Below are the code and all the weights of a small trained network. Each question names an input and a target symbol and asks about switching units off, where a switched-off unit gives its printed mean instead of its output.

import numpy as np


def w(rows, s, z=0):
    codes = np.array(rows[::2]) - 128.0
    scale = np.full(codes.shape[1], s)
    scale[-1] = z or s
    return codes * scale


def f(y):
    return np.maximum(y, 0)


def softmax(a):
    e = np.exp(a - a.max(-1, keepdims=True))
    return e / e.sum(-1, keepdims=True)


def log_softmax(a):
    a = a - a.max(-1, keepdims=True)
    return a - np.log(np.exp(a).sum(-1, keepdims=True))


def net(x, mask):
    ids = ['αβγδεζηθλμξπσφψω'.index(c) for c in x.split()]
    T = len(ids)
    res = E[ids] + P[:T]
    r = res
    for j in range(3):
        rows = slice(4 * j, 4 * j + 4)
        q, k, v = (r @ M[0][rows].T for M in (Q, K, V))
        z = softmax(np.where(np.tri(T) > 0, q @ k.T / 4**0.5, -1e9)) @ v
        o = O[0][rows]
        res = res + np.where(mask[j], z, o[:, -1]) @ o[:, :-1]
    y = f(res @ A[0][:, :-1].T + A[0][:, -1])
    res = res + np.where(mask[3:19], y, B[0][:, -1]) @ B[0][:, :-1]
    return log_softmax(res[-1] @ U[:, :-1].T + U[:, -1])


Q, K, V, O, A, B = {}, {}, {}, {}, {}, {}
E = w([
[75,97,137,126,85],'α',
[166,161,166,111,112],'β',
[143,101,136,113,149],'γ',
[137,102,122,124,103],'δ',
[135,112,143,108,73],'ε',
[114,102,139,94,143],'ζ',
[134,114,158,113,168],'η',
[121,105,155,120,105],'θ',
[88,4,158,109,130],'λ',
[96,129,99,94,76],'μ',
[148,119,88,92,112],'ξ',
[198,116,108,75,103],'π',
[134,101,139,98,120],'σ',
[162,72,135,109,117],'φ',
[140,117,95,80,142],'ψ',
[139,103,151,125,122],'ω',
],0.025)
P = w([
[135,7,114,228,168],'0',
[134,71,205,23,186],'1',
[134,103,207,22,171],'2',
[134,132,207,15,169],'3',
[133,156,205,12,167],'4',
[134,173,185,16,155],'5',
[136,189,167,11,144],'6',
[137,206,162,8,138],'7',
[135,222,150,2,127],'8',
],0.0086)
Q[0] = w([
[123,154,86,180,106],'H0',
[134,141,137,116,85],'H0',
[54,127,113,221,134],'H0',
[128,109,133,172,174],'H0',
[125,116,134,108,150],'H1',
[127,129,167,109,139],'H1',
[112,95,143,52,143],'H1',
[129,72,110,125,107],'H1',
[194,174,183,67,134],'H2',
[63,98,59,131,137],'H2',
[107,153,142,148,148],'H2',
[59,42,97,250,133],'H2',
],0.017)
K[0] = w([
[173,127,141,88,108],'H0',
[128,85,135,131,132],'H0',
[145,150,166,41,176],'H0',
[122,115,142,101,113],'H0',
[142,153,115,160,110],'H1',
[174,122,118,164,132],'H1',
[136,115,137,175,92],'H1',
[125,119,107,99,110],'H1',
[168,220,65,78,129],'H2',
[102,81,137,107,125],'H2',
[114,123,144,145,133],'H2',
[131,5,188,157,136],'H2',
],0.022)
V[0] = w([
[167,99,56,155,179],'H0',
[116,102,144,21,105],'H0',
[155,102,162,106,27],'H0',
[76,97,7,128,84],'H0',
[135,155,157,31,178],'H1',
[133,99,156,164,164],'H1',
[134,166,184,127,126],'H1',
[182,116,64,104,139],'H1',
[180,138,154,152,82],'H2',
[144,113,184,169,180],'H2',
[29,120,159,124,104],'H2',
[131,83,122,85,111],'H2',
],0.016)
O[0] = w([
[163,108,79,48,109,191],'H0',
[37,117,125,147,232,154],'H0',
[15,122,178,120,108,254],'H0',
[71,245,65,78,103,172],'H0',
[149,135,169,113,229,87],'H1',
[154,55,95,158,105,181],'H1',
[191,112,208,157,115,97],'H1',
[142,98,112,75,163,141],'H1',
[56,92,196,91,124,179],'H2',
[112,155,146,64,200,84],'H2',
[194,205,176,191,152,105],'H2',
[80,149,95,200,138,226],'H2',
],0.011,0.0083)
A[0] = w([
[135,90,70,211,94,100],'N0',
[100,83,115,139,73,132],'N1',
[90,136,85,115,142,56],'N2',
[144,110,109,80,90,123],'N3',
[129,142,48,249,137,38],'N4',
[117,111,153,91,130,188],'N5',
[168,168,181,128,130,90],'N6',
[121,115,102,113,223,80],'N7',
[114,217,102,126,146,2],'N8',
[170,63,165,156,156,24],'N9',
[176,165,81,96,112,85],'N10',
[203,160,115,34,84,83],'N11',
[105,81,121,114,147,91],'N12',
[160,162,204,84,191,76],'N13',
[128,103,80,161,171,189],'N14',
[70,196,81,112,146,134],'N15',
],0.011,0.0087)
B[0] = w([
[180,199,59,246,189,168],'N0',
[131,132,104,118,208,213],'N1',
[182,135,193,180,136,182],'N2',
[102,122,149,167,209,182],'N3',
[96,92,221,29,141,158],'N4',
[98,51,51,190,66,209],'N5',
[120,91,195,105,39,136],'N6',
[126,144,115,92,75,150],'N7',
[140,3,128,185,121,162],'N8',
[98,249,133,69,213,172],'N9',
[119,183,122,123,122,151],'N10',
[115,104,62,91,144,174],'N11',
[185,151,146,164,175,170],'N12',
[153,142,175,166,71,162],'N13',
[169,145,195,99,40,148],'N14',
[205,164,206,113,187,254],'N15',
],0.0068,0.019)
U = w([
[2,154,135,155,133,116],'α',
[81,77,170,35,133,153],'β',
[142,93,80,105,92,100],'γ',
[88,130,112,125,194,247],'δ',
[43,103,87,187,52,115],'ε',
[198,99,130,86,143,68],'ζ',
[152,146,124,52,147,54],'η',
[133,118,145,81,11,206],'θ',
[101,196,174,80,196,53],'λ',
[124,208,127,149,100,158],'μ',
[70,169,54,109,174,115],'ξ',
[45,95,76,133,241,25],'π',
[109,58,76,167,44,127],'σ',
[104,123,133,102,102,227],'φ',
[114,168,96,89,207,64],'ψ',
[129,32,187,200,151,80],'ω',
],0.0078,0.014)

Each question gives the input, a string of symbols that net reads in full, and the target symbol t.
The units are the heads (4 rows each of Q, K, V and O) and the neurons (one row each of A and B). Each row of codes is followed by its name. A weight is (code - 128) times the scale printed after its matrix; where a second scale follows, it is the last column's (O, A, B and U).
mask holds one flag per unit, heads first, then neurons. A switched-off unit (its flag False) gives its mean, the last column of its rows in O or B, instead of its output. The means were averaged over made-up inputs and are rounded, as every weight is.
A unit's drop is (log p(t) with every unit on - log p(t) with that unit switched off) / (log p(t) with every unit on - log p(t) with every unit switched off).
The circuit of an input: a set's keep is (log p(t) with only the set's units on - log p(t) with every unit switched off) / (log p(t) with every unit on - log p(t) with every unit switched off). Starting from the 12 units with the biggest drops (on a tie, the unit counted first), units are removed one at a time, each time the one whose removal leaves the highest keep (on an exact tie, the one counted first), for as long as the keep stays at least 0.8.
circuit, biggest first: the units of the circuit, biggest drop first
k most important neurons: the k neurons with the biggest drops, biggest first
which heads matter: for each layer, one digit per head in row order, 1 if its drop is at least 0.15 and else 0, layers parted by /
drop of u: that unit's drop, to one decimal
input α ψ μ δ, target μ: circuit, biggest first : H2, H0
input ω β η η δ β ω β ω, target β: most important neuron : N0
input ε η ε ε ε, target α: which heads matter : 100
input δ β μ, target ξ: which heads matter : 110
input μ β α, target λ: which heads matter : 101
input π α μ ε β ε η, target β: 2 most important neurons : N7, N0
input μ φ ψ δ λ β β β η, target λ: which heads matter : 110
input μ ε μ β, target λ: which heads matter : 110
input π δ δ β μ β β ε ζ, target β: which heads matter : 011
input ζ π β α θ δ ω β, target θ: which heads matter : 010
input α μ ε ζ, target μ: 2 most important neurons : N0, N15
input ω η β β δ β δ, target β: which heads matter : 001
input η η β σ ε ψ ψ μ ε, target μ: which heads matter : 101
input δ ω π π, target ξ: which heads matter : 110
input ε β η δ ζ β α, target α: circuit, biggest first : H0
input ε π β η ε μ ε ζ σ, target μ: 2 most important neurons : N0, N5
input μ μ γ δ ζ β ω ω η, target λ: circuit, biggest first : N15, H0
input δ δ β β β η β ε, target β: which heads matter : 001
input π β ε, target β: which heads matter : 011
input η ω ε μ η, target μ: circuit, biggest first : H2
input β α η β, target ω: which heads matter : 100
input β π ξ β σ ε β η, target ω: which heads matter : 100
input β μ σ β β ε η δ, target ω: 2 most important neurons : N13, N5
input π β δ, target β: circuit, biggest first : N0, H2
input π μ θ ω μ β φ, target β: 2 most important neurons : N0, N7
input μ β η σ ε λ, target λ: 2 most important neurons : N15, N5
input β β β μ β σ, target ω: circuit, biggest first : H0
input β λ μ ε, target μ: which heads matter : 001
input μ β γ, target λ: 2 most important neurons : N15, N2
input η ε η δ ε μ μ μ, target μ: drop of N0 : 0.6
